Below are the code and all the weights of a small trained network. Each question names an input and a target symbol and asks about switching units off, where a switched-off unit gives its printed mean instead of its output.

import numpy as np


def w(rows, s, z=0):
    codes = np.array(rows[::2]) - 128.0
    scale = np.full(codes.shape[1], s)
    scale[-1] = z or s
    return codes * scale


def norm(h):
    return h / np.sqrt((h * h).mean(-1, keepdims=True) + 1e-5)


def f(y):
    return y / 2 * (1 + np.tanh(0.7978845608 * (y + 0.044715 * y**3)))


def softmax(a):
    e = np.exp(a - a.max(-1, keepdims=True))
    return e / e.sum(-1, keepdims=True)


def log_softmax(a):
    a = a - a.max(-1, keepdims=True)
    return a - np.log(np.exp(a).sum(-1, keepdims=True))


def net(x, mask):
    ids = ['Λαβγδεζηθμξπστφω'.index(c) for c in x.split()]
    T = len(ids)
    res = E[ids] + P[:T]
    r = norm(res)
    for j in range(3):
        rows = slice(2 * j, 2 * j + 2)
        q, k, v = (r @ M[0][rows].T for M in (Q, K, V))
        z = softmax(np.where(np.tri(T) > 0, q @ k.T / 2**0.5, -1e9)) @ v
        o = O[0][rows]
        res = res + np.where(mask[j], z, o[:, -1]) @ o[:, :-1]
    y = f(norm(res) @ A[0][:, :-1].T + A[0][:, -1])
    res = res + np.where(mask[3:19], y, B[0][:, -1]) @ B[0][:, :-1]
    return log_softmax(norm(res)[-1] @ U[:, :-1].T + U[:, -1])


Q, K, V, O, A, B = {}, {}, {}, {}, {}, {}
E = w([
[148,54,182,98,130,35],'Λ',
[75,122,113,139,161,29],'α',
[37,177,217,158,183,77],'β',
[163,80,109,88,159,15],'γ',
[187,74,117,122,36,79],'δ',
[111,163,179,199,28,123],'ε',
[115,173,90,164,38,87],'ζ',
[113,126,4,110,153,68],'η',
[88,191,182,38,38,136],'θ',
[136,141,124,206,37,134],'μ',
[85,73,224,172,201,157],'ξ',
[175,84,43,56,124,70],'π',
[117,129,186,215,51,161],'σ',
[116,148,88,237,109,108],'τ',
[178,39,77,152,198,155],'φ',
[124,113,162,206,82,183],'ω',
],0.0034)
P = w([
[29,2,87,112,72,69],'0',
[65,30,101,124,81,73],'1',
[89,52,107,124,97,81],'2',
[109,75,116,136,93,81],'3',
[129,94,124,140,101,84],'4',
[145,114,133,145,104,91],'5',
[165,129,142,150,114,101],'6',
[187,149,150,150,125,102],'7',
[210,161,155,150,121,100],'8',
[240,186,171,158,140,79],'9',
],0.003)
Q[0] = w([
[158,82,127,154,123,80],'H0',
[119,103,135,75,180,119],'H0',
[176,108,143,221,52,116],'H1',
[80,196,121,138,135,175],'H1',
[126,194,123,157,50,137],'H2',
[105,139,83,137,151,250],'H2',
],0.021)
K[0] = w([
[209,173,128,122,139,168],'H0',
[70,170,102,153,139,180],'H0',
[253,84,157,108,134,98],'H1',
[71,51,180,105,119,136],'H1',
[166,113,166,56,95,78],'H2',
[40,64,83,105,95,108],'H2',
],0.02)
V[0] = w([
[64,228,109,146,116,76],'H0',
[114,147,91,152,219,37],'H0',
[174,131,3,134,156,154],'H1',
[105,98,159,220,217,159],'H1',
[188,117,62,130,116,77],'H2',
[130,79,98,239,159,169],'H2',
],0.016)
O[0] = w([
[14,123,82,18,142,36,29],'H0',
[62,39,128,171,151,8,208],'H0',
[172,34,46,80,198,177,90],'H1',
[37,45,207,127,66,167,59],'H1',
[144,86,133,94,2,110,255],'H2',
[235,79,247,60,187,68,163],'H2',
],0.0068,0.0078)
A[0] = w([
[86,71,214,48,173,156,78],'N0',
[164,137,46,75,164,136,106],'N1',
[144,2,183,130,127,255,3],'N2',
[196,55,78,150,124,136,146],'N3',
[37,198,186,185,95,118,95],'N4',
[113,119,150,172,35,152,96],'N5',
[203,106,166,51,113,121,78],'N6',
[93,77,102,122,94,160,109],'N7',
[147,157,219,66,104,141,70],'N8',
[76,179,88,75,99,213,110],'N9',
[84,29,116,103,176,141,93],'N10',
[96,104,129,236,138,172,63],'N11',
[79,174,110,137,160,168,133],'N12',
[82,147,214,143,222,167,152],'N13',
[62,179,83,143,188,225,141],'N14',
[96,89,152,209,174,86,120],'N15',
],0.01,0.0035)
B[0] = w([
[184,109,125,84,165,15,179],'N0',
[83,193,154,118,142,160,153],'N1',
[183,65,189,214,117,249,203],'N2',
[71,103,92,181,183,184,225],'N3',
[94,133,214,111,172,190,254],'N4',
[202,135,118,132,81,70,241],'N5',
[133,73,149,122,73,154,213],'N6',
[133,110,177,133,168,145,129],'N7',
[119,142,62,86,159,186,167],'N8',
[62,39,123,150,101,134,124],'N9',
[154,126,154,29,96,173,159],'N10',
[88,130,144,44,135,95,174],'N11',
[105,73,143,123,82,134,118],'N12',
[168,145,97,139,244,65,141],'N13',
[98,81,108,105,25,175,123],'N14',
[117,71,120,178,64,113,187],'N15',
],0.017,0.0055)
U = w([
[155,203,239,164,45,82,194],'Λ',
[101,112,142,143,103,102,4],'α',
[8,104,202,170,208,99,74],'β',
[116,60,40,223,73,44,71],'γ',
[231,210,40,194,83,163,16],'δ',
[79,210,170,72,156,209,135],'ε',
[67,231,49,91,120,51,222],'ζ',
[48,77,67,79,165,150,154],'η',
[2,115,114,112,16,195,136],'θ',
[160,146,89,25,43,204,73],'μ',
[175,146,140,166,254,48,15],'ξ',
[89,156,50,183,205,186,250],'π',
[168,184,139,87,190,153,89],'σ',
[165,41,138,23,133,29,185],'τ',
[173,17,172,185,128,228,174],'φ',
[207,148,155,94,181,167,70],'ω',
],0.0095,0.0019)

Each question gives the input, a string of symbols that net reads in full, and the target symbol t.
The units are the heads (2 rows each of Q, K, V and O) and the neurons (one row each of A and B). Each row of codes is followed by its name. A weight is (code - 128) times the scale printed after its matrix; where a second scale follows, it is the last column's (O, A, B and U).
mask holds one flag per unit, heads first, then neurons. A switched-off unit (its flag False) gives its mean, the last column of its rows in O or B, instead of its output. The means were averaged over made-up inputs and are rounded, as every weight is.
A unit's drop is (log p(t) with every unit on - log p(t) with that unit switched off) / (log p(t) with every unit on - log p(t) with every unit switched off).
The circuit of an input: a set's keep is (log p(t) with only the set's units on - log p(t) with every unit switched off) / (log p(t) with every unit on - log p(t) with every unit switched off). Starting from the 12 units with the biggest drops (on a tie, the unit counted first), units are removed one at a time, each time the one whose removal leaves the highest keep (on an exact tie, the one counted first), for as long as the keep stays at least 0.8.
units of the circuit, in order: the units of the circuit, biggest drop first
most important unit: the unit with the biggest drop
top k neurons: the k neurons with the biggest drops, biggest first
which heads matter: for each layer, one digit per head in row order, 1 if its drop is at least 0.15 and else 0, layers parted by /
drop of u: that unit's drop, to one decimal
input φ Λ Λ τ Λ μ Λ ζ τ π, target τ: units of the circuit, in order -> H0
input τ ζ φ Λ φ θ ε, target θ: units of the circuit, in order -> H2, N14
input η σ τ τ, target τ: which heads matter -> 100
input Λ φ π Λ Λ π μ, target π: which heads matter -> 010
input ζ τ φ Λ Λ Λ τ Λ, target τ: which heads matter -> 100
input η ζ β Λ Λ θ ζ γ τ, target γ: which heads matter -> 000
input Λ φ π Λ τ Λ ε, target Λ: which heads matter -> 010
input τ ζ Λ τ Λ Λ τ Λ ζ, target Λ: top 2 neurons -> N4, N5
input γ Λ θ ε Λ Λ γ β Λ Λ, target β: top 2 neurons -> N4, N5
input γ ξ ξ Λ, target ξ: which heads matter -> 001
input τ τ φ π τ, target π: units of the circuit, in order -> H1, N3
input ε Λ Λ ζ Λ ε ε Λ α, target ε: which heads matter -> 110
input Λ η μ, target Λ: which heads matter -> 010
input ε τ Λ Λ τ ζ ω, target Λ: most important unit -> H1
input π Λ ζ Λ ζ γ τ Λ τ η, target τ: which heads matter -> 101
input ω μ γ Λ γ, target γ: which heads matter -> 001
input ζ φ Λ ε ξ ζ τ ζ Λ Λ, target ζ: which heads matter -> 100
input Λ ζ β μ Λ Λ θ μ, target θ: which heads matter -> 001
input μ τ α, target τ: drop of H0 -> 0.4
input Λ Λ Λ Λ ζ Λ ε Λ, target ε: drop of H0 -> 0.6
input Λ Λ φ Λ Λ Λ γ ω Λ, target ω: most important unit -> H2
input γ τ τ Λ τ θ, target θ: drop of H2 -> 0.9
